Below are the code and all the weights of a small trained network. Each question names an input and a class and asks about switching units off, where a switched-off unit gives its printed mean instead of its output.

import numpy as np


def w(rows, s, z=0):
    codes = np.array(rows[::2]) - 128.0
    scale = np.full(codes.shape[1], s)
    scale[-1] = z or s
    return codes * scale


def f(y):
    return np.maximum(y, 0)


def log_softmax(a):
    a = a - a.max(-1, keepdims=True)
    return a - np.log(np.exp(a).sum(-1, keepdims=True))


def net(x, mask):
    res = np.array(x, float).reshape(1, 8) / 4 @ E
    y = f(res @ A[0][:, :-1].T + A[0][:, -1])
    res = res + np.where(mask, y, B[0][:, -1]) @ B[0][:, :-1]
    return log_softmax(res[-1] @ U[:, :-1].T + U[:, -1])


A, B = {}, {}
E = w([
[135,134,121,124,127,126,126,132],'x0',
[116,7,99,118,115,85,101,241],'x1',
[109,119,139,141,129,125,134,118],'x2',
[81,125,43,117,178,210,183,145],'x3',
[66,123,97,85,154,155,3,80],'x4',
[142,138,115,125,124,126,121,135],'x5',
[106,134,131,110,129,108,140,123],'x6',
[163,76,89,78,54,133,163,33],'x7',
],0.014)
A[0] = w([
[184,142,180,153,79,125,220,154,35],'neuron 1',
[119,146,68,104,163,210,179,145,58],'neuron 2',
[169,119,132,159,125,102,208,150,94],'neuron 3',
[148,250,184,132,141,184,146,54,88],'neuron 4',
[148,138,116,149,131,97,194,150,48],'neuron 5',
[90,125,120,103,109,140,25,80,68],'neuron 6',
[167,100,110,108,39,140,164,54,27],'neuron 7',
[123,144,118,163,194,85,121,195,138],'neuron 8',
[202,136,223,125,87,73,91,121,85],'neuron 9',
[125,185,117,156,133,130,150,86,109],'neuron 10',
[102,177,148,158,154,126,111,162,24],'neuron 11',
[153,59,71,108,87,110,144,87,117],'neuron 12',
[122,203,205,165,198,136,105,188,84],'neuron 13',
[157,145,183,154,91,78,69,103,3],'neuron 14',
[111,122,50,141,184,186,191,134,53],'neuron 15',
[114,65,108,137,101,98,117,193,115],'neuron 16',
],0.012,0.004)
B[0] = w([
[102,170,83,117,230,168,54,92,222],'neuron 1',
[160,132,129,183,128,69,144,64,213],'neuron 2',
[121,160,133,74,234,146,96,164,204],'neuron 3',
[188,4,218,77,78,139,26,215,255],'neuron 4',
[90,136,102,103,172,142,74,112,181],'neuron 5',
[88,178,36,138,254,157,123,119,198],'neuron 6',
[59,155,79,87,54,194,229,68,206],'neuron 7',
[134,148,134,91,64,193,177,151,200],'neuron 8',
[150,160,129,185,117,19,157,92,212],'neuron 9',
[83,94,135,97,85,129,47,204,185],'neuron 10',
[89,155,152,74,107,159,191,106,170],'neuron 11',
[68,135,142,104,71,183,172,183,192],'neuron 12',
[80,165,116,142,60,192,221,79,219],'neuron 13',
[167,122,100,187,141,77,150,87,182],'neuron 14',
[199,95,150,246,124,7,127,6,217],'neuron 15',
[155,73,191,28,87,88,61,210,205],'neuron 16',
],0.009,0.02)
U = w([
[148,28,140,89,95,126,82,181,182],'0',
[113,150,110,112,65,202,205,106,3],'1',
[160,122,117,174,133,19,146,69,213],'2',
[115,151,81,109,253,181,78,114,89],'3',
],0.014,0.0013)

Each question gives the input, the list of numbers given to net, and the class t.
The units are the neurons (one row each of A and B). Each row of codes is followed by its name. A weight is (code - 128) times the scale printed after its matrix; where a second scale follows, it is the last column's (A, B and U).
mask holds one flag per neuron, in row order. A switched-off neuron (its flag False) gives its mean, the last column of its row in B, instead of its output. The means were averaged over made-up inputs and are rounded, as every weight is.
A unit's drop is (log p(t) with every unit on - log p(t) with that unit switched off) / (log p(t) with every unit on - log p(t) with every unit switched off).
The circuit of an input: a set's keep is (log p(t) with only the set's units on - log p(t) with every unit switched off) / (log p(t) with every unit on - log p(t) with every unit switched off). Starting from the 12 units with the biggest drops (on a tie, the unit counted first), units are removed one at a time, each time the one whose removal leaves the highest keep (on an exact tie, the one counted first), for as long as the keep stays at least 0.8.
units of the circuit, in order: the units of the circuit, biggest drop first
top k neurons: the k neurons with the biggest drops, biggest first
drop when u is switched off: that unit's drop, to one decimal
input [0,-3,-8,-4,7,-4,1,6], class 3: units of the circuit, in order -> (neuron 6)
input [-3,-7,8,-7,6,7,-3,-2], class 0: top 2 neurons -> (neuron 4; neuron 15)
input [8,3,-8,4,2,-3,-4,5], class 1: top 3 neurons -> (neuron 4; neuron 12; neuron 9)
input [8,3,-7,-6,-7,6,-6,-1], class 3: top 2 neurons -> (neuron 1; neuron 3)
input [0,-1,-7,-3,1,-3,6,3], class 1: top 4 neurons -> (neuron 15; neuron 2; neuron 7; neuron 4)
input [-1,2,2,7,-7,-4,0,5], class 2: top 2 neurons -> (neuron 15; neuron 2)
input [8,-1,-1,6,8,-3,3,-8], class 1: top 3 neurons -> (neuron 13; neuron 1; neuron 8)
input [5,1,-5,1,-6,-7,1,-6], class 1: top 2 neurons -> (neuron 13; neuron 8)
input [5,3,-6,-4,4,-7,-3,0], class 2: top 3 neurons -> (neuron 4; neuron 1; neuron 3)
input [-8,4,3,-8,6,-8,1,-7], class 2: top 2 neurons -> (neuron 9; neuron 14)
input [-1,2,3,-1,3,7,-3,-3], class 1: top 4 neurons -> (neuron 4; neuron 1; neuron 3; neuron 5)
input [-5,0,-1,-7,-5,-8,8,-7], class 1: top 2 neurons -> (neuron 13; neuron 15)
input [-1,-6,-8,6,-5,-3,-4,3], class 0: top 3 neurons -> (neuron 4; neuron 10; neuron 9)
input [5,3,-5,-3,-7,-3,-1,-8], class 1: units of the circuit, in order -> (neuron 13)
input [-6,5,4,-2,6,-6,-1,-4], class 3: drop when neuron 4 is switched off -> 2.0
input [-7,-7,8,3,1,-3,-7,-4], class 0: drop when neuron 4 is switched off -> 1.0
input [-3,5,6,-8,-2,-6,-8,-7], class 2: drop when neuron 9 is switched off -> 2.2
